Below are the code and all the weights of a small trained network. Each question names an input and a class and asks about switching units off, where a switched-off unit gives its printed mean instead of its output.

import numpy as np


def w(rows, s, z=0):
    codes = np.array(rows[::2]) - 128.0
    scale = np.full(codes.shape[1], s)
    scale[-1] = z or s
    return codes * scale


def f(y):
    return y / 2 * (1 + np.tanh(0.7978845608 * (y + 0.044715 * y**3)))


def log_softmax(a):
    a = a - a.max(-1, keepdims=True)
    return a - np.log(np.exp(a).sum(-1, keepdims=True))


def net(x, mask):
    res = np.array(x, float).reshape(1, 8) / 4 @ E
    y = f(res @ A[0][:, :-1].T + A[0][:, -1])
    res = res + np.where(mask, y, B[0][:, -1]) @ B[0][:, :-1]
    return log_softmax(res[-1] @ U[:, :-1].T + U[:, -1])


A, B = {}, {}
E = w([
[111,77,145,37,154,49,162,74,158,5,166,251],'x0',
[178,107,112,89,82,188,198,57,46,16,3,66],'x1',
[51,19,184,106,107,103,81,103,2,142,165,33],'x2',
[128,140,128,116,105,102,111,95,116,155,102,148],'x3',
[105,160,93,150,134,93,154,150,92,132,121,144],'x4',
[143,119,141,156,127,167,156,101,120,127,195,121],'x5',
[159,102,112,127,154,88,117,145,146,96,115,87],'x6',
[128,145,143,142,165,141,184,191,114,129,145,117],'x7',
],0.0084)
A[0] = w([
[157,184,24,62,122,153,189,143,185,113,125,198,115],'n1',
[254,202,92,148,123,161,132,105,232,123,101,169,35],'n2',
[136,151,101,190,86,204,57,163,79,173,87,96,2],'n3',
[190,128,74,69,56,220,215,87,61,62,45,125,32],'n4',
[149,161,108,252,129,185,78,108,166,181,81,30,129],'n5',
[137,132,131,92,141,111,65,129,203,179,193,120,183],'n6',
[88,114,125,159,108,123,155,14,172,57,140,208,220],'n7',
[46,27,102,45,122,95,144,150,69,132,144,128,169],'n8',
[182,128,159,55,117,188,109,91,82,76,75,43,147],'n9',
],0.006,0.0037)
B[0] = w([
[127,104,163,194,169,128,72,92,57,120,99,57,224],'n1',
[59,132,179,228,154,193,102,99,135,171,114,41,231],'n2',
[180,111,175,138,163,48,188,61,180,27,104,153,192],'n3',
[98,200,72,73,54,45,96,188,177,164,255,125,255],'n4',
[158,190,165,41,214,156,146,123,140,55,112,214,241],'n5',
[107,170,71,147,125,118,116,195,143,180,139,166,209],'n6',
[204,84,124,120,165,157,100,123,184,113,101,151,238],'n7',
[105,165,186,143,122,202,129,74,127,140,53,123,212],'n8',
[115,124,110,128,85,128,132,173,149,197,129,133,233],'n9',
],0.0078,0.0084)
U = w([
[78,168,58,89,110,72,123,174,227,170,193,116,71],'0',
[178,138,151,77,186,111,173,80,189,14,83,188,86],'1',
[64,118,156,187,136,154,94,52,124,132,88,2,77],'2',
[142,123,56,113,135,153,126,142,142,126,93,131,254],'3',
],0.0078,0.0081)

Each question gives the input, the list of numbers given to net, and the class t.
The units are the neurons (one row each of A and B). Each row of codes is followed by its name. A weight is (code - 128) times the scale printed after its matrix; where a second scale follows, it is the last column's (A, B and U).
mask holds one flag per neuron, in row order. A switched-off neuron (its flag False) gives its mean, the last column of its row in B, instead of its output. The means were averaged over made-up inputs and are rounded, as every weight is.
A unit's drop is (log p(t) with every unit on - log p(t) with that unit switched off) / (log p(t) with every unit on - log p(t) with every unit switched off).
The circuit of an input: a set's keep is (log p(t) with only the set's units on - log p(t) with every unit switched off) / (log p(t) with every unit on - log p(t) with every unit switched off). Starting from all 9 units, units are removed one at a time, each time the one whose removal leaves the highest keep (on an exact tie, the one counted first), for as long as the keep stays at least 0.8.
units of the circuit, in order: the units of the circuit, biggest drop first
unit that matters most: the unit with the biggest drop
top k neurons: the k neurons with the biggest drops, biggest first
drop when u is switched off: that unit's drop, to one decimal
input [-1,-2,-7,-6,4,6,-5,0], class 2: units of the circuit, in order : n2; n1
input [-8,-5,-7,3,4,-4,8,-3], class 1: top 3 neurons : n5; n3; n4
input [3,-4,-6,2,8,-5,2,-6], class 3: unit that matters most : n8
input [-7,-2,-2,3,3,4,0,1], class 1: units of the circuit, in order : n5; n3
input [-4,2,-2,-3,2,-8,-8,-3], class 1: units of the circuit, in order : n3; n5
input [2,-2,-6,-3,2,-6,-3,4], class 2: top 2 neurons : n1; n2
input [6,6,-8,-6,4,-5,-6,5], class 2: top 2 neurons : n1; n2
input [-4,-4,-6,8,-6,-4,8,4], class 2: top 2 neurons : n2; n4
input [2,3,-2,-6,-7,6,5,-3], class 3: top 4 neurons : n5; n3; n7; n6
input [1,4,2,5,-2,-6,2,3], class 0: units of the circuit, in order : n4; n1; n9
input [4,-6,-1,-5,8,2,1,-2], class 3: top 3 neurons : n4; n9; n7
input [-6,-6,-8,0,-1,-2,0,-2], class 2: top 3 neurons : n2; n4; n1
input [-7,6,-2,5,-1,-2,3,4], class 1: top 3 neurons : n5; n3; n6
input [1,5,-4,1,5,0,-1,6], class 0: top 2 neurons : n4; n8
input [3,3,-4,-2,-1,3,4,-8], class 2: top 3 neurons : n2; n5; n1
input [4,5,-6,3,7,-6,5,-6], class 3: top 2 neurons : n4; n7
input [-8,7,-2,4,-5,5,-1,0], class 1: top 3 neurons : n5; n3; n6
input [-5,1,-6,-5,3,-3,7,4], class 2: top 3 neurons : n2; n1; n7
input [-2,7,3,-4,5,1,-2,-1], class 0: drop when n4 is switched off : 0.5
input [-4,8,4,2,6,7,-1,4], class 0: drop when n4 is switched off : 0.5
input [-3,4,0,-2,4,8,-4,-8], class 0: drop when n1 is switched off : 0.1
